Each row has a name. Each question is about the rows just above it.

[127 109 121 122 118 170 135 120 128 132 128 107 121 121  49 100 115 138
 139  51 109 128 133 111 110 215 214 212 122 129  37 123 140 138 117 138
 128 134 131 124 133]  J_363
[125 136 130 125 131  91 131 140 123 131 123 144 122 130 184 149 142 128
 128 182 137 137 131 136 133 130  58  62 134 124 190 127 114 131 132 129
 133 129 131 130 131]  J_221
[116 115 210 214 112 122  86 137 135  72 144 144 197 111 137 132 137 115
 123 136 116 111  83 146 120  72 120 123 128 134 136 114 134 112 191 110
 129 113  69 124  75]  J_787
[127 109 121 122 118 170 135 120 128 132 128 107 121 121  49 100 115 138
 139 137 109 128 133 133 110 133 214 212 122 129  37 123 121 129 117 138
 128 134 137  74 137]  J_98
Whose row is [127 109 121 122 118 170 135 120 128 132 128 107 121 121  49 100 115 138
 139  51 109 128 133 111 110 215 214 212 122 129  37 123 140 138 117 138
 128 134 131 124 133]?
J_363
Where do [116 115 210 214 112 122  86 137 135  72 144 144 197 111 137 132 137 115
 123 136 116 111  83 146 120  72 120 123 128 134 136 114 134 112 191 110
 129 113  69 124  75] appear?
J_787
Where do [127 109 121 122 118 170 135 120 128 132 128 107 121 121  49 100 115 138
 139 137 109 128 133 133 110 133 214 212 122 129  37 123 121 129 117 138
 128 134 137  74 137] appear?
J_98

[220  97 134  62 150 132  40 153 151 220 115 121 126 147 118 128 122 104
 101  57 149 105 100 136 137 128 129 121 103 141  99 203 109 129 112  29]  J_93
[120 115 185 137 117 133 138 122 111 116 119  61 220 117 155 117  62 102
 118 139 102 104 141 222  48 135 219  49 116 142 115 118 148 123 149 139]  J_607
[104 149 105 147  99 143 166 116 122  89 148 151 137 105 134 103 153 153
 142  49 128 145 115 100  96 146 140 152 142 108 149 146 145 111 138 169]  J_828
Where do [104 149 105 147  99 143 166 116 122  89 148 151 137 105 134 103 153 153
 142  49 128 145 115 100  96 146 140 152 142 108 149 146 145 111 138 169] appear?
J_828
Whose row is [220  97 134  62 150 132  40 153 151 220 115 121 126 147 118 128 122 104
 101  57 149 105 100 136 137 128 129 121 103 141  99 203 109 129 112  29]?
J_93
Which row holds [120 115 185 137 117 133 138 122 111 116 119  61 220 117 155 117  62 102
 118 139 102 104 141 222  48 135 219  49 116 142 115 118 148 123 149 139]?
J_607

[ 20 219 239  35 148  95  74  75 178 155 220 184  49  85 190  99  42  49
 135 116 189 203 195  57] = J_463
[ 20 219 239  35 148  95  74 219 178  75 220 184  49  85 194  99  42 168
 135 116  20  59 199 157] = J_544
[187 189 141 156 101  62 155  63 141  50  39  92 135 172  50 156  76  68
 110  59 191 192  57 118] = J_63
Whose row is [ 20 219 239  35 148  95  74  75 178 155 220 184  49  85 190  99  42  49
 135 116 189 203 195  57]?
J_463
[187 189 141 156 101  62 155  63 141  50  39  92 135 172  50 156  76  68
 110  59 191 192  57 118] is in which row?
J_63
Where do [ 20 219 239  35 148  95  74 219 178  75 220 184  49  85 194  99  42 168
 135 116  20  59 199 157] appear?
J_544

